Here is a tiny trained network, its code and every weight. The questions are about switching its units off for an input and a class, where a switched-off unit gives its printed mean instead of its output.

import numpy as np


def w(rows, s, z=0):
    codes = np.array(rows[::2]) - 128.0
    scale = np.full(codes.shape[1], s)
    scale[-1] = z or s
    return codes * scale


def f(y):
    return y / 2 * (1 + np.tanh(0.7978845608 * (y + 0.044715 * y**3)))


def log_softmax(a):
    a = a - a.max(-1, keepdims=True)
    return a - np.log(np.exp(a).sum(-1, keepdims=True))


def net(x, mask):
    res = np.array(x, float).reshape(1, 7) / 4 @ E
    y = f(res @ A[0][:, :-1].T + A[0][:, -1])
    res = res + np.where(mask, y, B[0][:, -1]) @ B[0][:, :-1]
    return log_softmax(res[-1] @ U[:, :-1].T + U[:, -1])


A, B = {}, {}
E = w([
[235,192,80,182,159,24],'x0',
[134,124,131,129,124,130],'x1',
[134,128,135,131,120,127],'x2',
[154,168,201,185,67,126],'x3',
[127,14,181,188,164,96],'x4',
[202,80,190,2,113,110],'x5',
[119,145,144,140,122,123],'x6',
],0.007)
A[0] = w([
[80,110,144,122,94,187,23],'N1',
[137,56,130,176,203,129,62],'N2',
[107,47,170,163,176,41,80],'N3',
[195,136,190,19,180,92,49],'N4',
[124,202,67,71,98,145,100],'N5',
[139,142,97,168,126,170,22],'N6',
[83,100,177,127,151,164,71],'N7',
[124,151,64,228,203,212,226],'N8',
[90,73,25,62,254,105,204],'N9',
[121,201,86,87,89,132,111],'N10',
[106,103,140,99,128,174,30],'N11',
[179,165,136,209,132,95,252],'N12',
[114,84,117,120,70,202,33],'N13',
[186,171,113,144,176,102,6],'N14',
[217,126,79,133,93,30,226],'N15',
[87,162,179,106,171,227,43],'N16',
[150,151,51,60,51,135,254],'N17',
[196,134,87,155,143,108,31],'N18',
[62,179,60,157,96,106,145],'N19',
],0.0092,0.0046)
B[0] = w([
[170,203,48,103,239,99,156],'N1',
[155,144,77,222,103,81,161],'N2',
[166,107,75,254,81,110,197],'N3',
[36,100,108,98,98,40,200],'N4',
[199,93,108,241,117,100,185],'N5',
[130,159,91,125,112,27,121],'N6',
[163,150,60,102,138,142,158],'N7',
[71,81,174,44,109,98,226],'N8',
[130,204,188,144,74,194,225],'N9',
[177,44,103,213,123,100,176],'N10',
[151,187,114,98,162,102,141],'N11',
[88,128,102,96,116,213,245],'N12',
[158,119,74,81,211,123,153],'N13',
[155,162,66,144,235,104,147],'N14',
[101,128,149,67,184,205,254],'N15',
[184,178,76,105,199,140,165],'N16',
[154,58,183,173,94,124,224],'N17',
[109,199,51,27,181,112,148],'N18',
[140,72,139,106,122,105,185],'N19',
],0.0081,0.0073)
U = w([
[136,108,174,109,82,214,255],'0',
[176,205,56,80,242,144,33],'1',
[132,103,223,126,99,209,199],'2',
[222,112,82,242,53,89,31],'3',
[119,127,217,106,85,199,168],'4',
[27,118,164,47,31,48,78],'5',
[130,217,197,113,1,218,135],'6',
],0.0077,0.0055)

Each question gives the input, the list of numbers given to net, and the class t.
The units are the neurons (one row each of A and B). Each row of codes is followed by its name. A weight is (code - 128) times the scale printed after its matrix; where a second scale follows, it is the last column's (A, B and U).
mask holds one flag per neuron, in row order. A switched-off neuron (its flag False) gives its mean, the last column of its row in B, instead of its output. The means were averaged over made-up inputs and are rounded, as every weight is.
A unit's drop is (log p(t) with every unit on - log p(t) with that unit switched off) / (log p(t) with every unit on - log p(t) with every unit switched off).
The circuit of an input: a set's keep is (log p(t) with only the set's units on - log p(t) with every unit switched off) / (log p(t) with every unit on - log p(t) with every unit switched off). Starting from the 12 units with the biggest drops (on a tie, the unit counted first), units are removed one at a time, each time the one whose removal leaves the highest keep (on an exact tie, the one counted first), for as long as the keep stays at least 0.8.
circuit, biggest first: the units of the circuit, biggest drop first
top k neurons: the k neurons with the biggest drops, biggest first
drop when u is switched off: that unit's drop, to one decimal
input [2,3,7,6,-7,-1,-2], class 3: top 3 neurons : (N10; N5; N9)
input [0,-6,-6,3,8,-3,4], class 3: circuit, biggest first : (N3)
input [6,-2,8,-8,-1,-6,-5], class 4: circuit, biggest first : (N9; N8)
input [-2,-2,4,-6,-6,-4,3], class 3: top 2 neurons : (N5; N15)
input [-8,-5,3,6,-1,-7,-8], class 1: circuit, biggest first : (N1; N16)
input [-3,-4,6,1,5,-8,7], class 5: circuit, biggest first : (N8; N9)
input [7,-7,3,-5,-4,-7,-6], class 0: top 2 neurons : (N8; N9)
input [8,7,-2,6,4,-7,-3], class 1: circuit, biggest first : (N18; N15)
input [-7,-1,5,-5,0,-6,7], class 1: circuit, biggest first : (N1; N16)
input [7,1,1,5,1,3,6], class 1: circuit, biggest first : (N14; N15)
input [-1,0,4,-2,8,-8,-1], class 3: top 3 neurons : (N2; N3; N15)
input [-1,-5,1,6,5,-6,-5], class 5: top 3 neurons : (N8; N9; N15)
input [1,2,-5,6,1,8,2], class 5: top 2 neurons : (N4; N9)
input [3,6,-1,-6,-6,-8,-3], class 5: circuit, biggest first : (N8)
input [-3,-3,6,-7,7,8,3], class 5: top 2 neurons : (N4; N5)
input [8,7,7,0,8,7,-5], class 1: top 2 neurons : (N15; N18)
input [7,2,-5,-8,-5,4,-5], class 6: top 2 neurons : (N9; N17)
input [-7,-1,4,-4,-8,0,-6], class 3: top 2 neurons : (N5; N17)
input [2,-1,-4,-3,-8,-5,4], class 3: top 2 neurons : (N5; N10)
input [1,-2,7,1,-6,-8,0], class 5: circuit, biggest first : (N8)
input [-3,3,7,-2,-8,1,4], class 3: drop when N5 is switched off : 0.2
input [6,4,5,-6,4,-8,-5], class 5: drop when N6 is switched off : 0.1
input [-3,4,2,1,8,6,-5], class 3: drop when N3 is switched off : 0.4
input [2,5,-5,4,0,-6,0], class 5: drop when N9 is switched off : 0.2
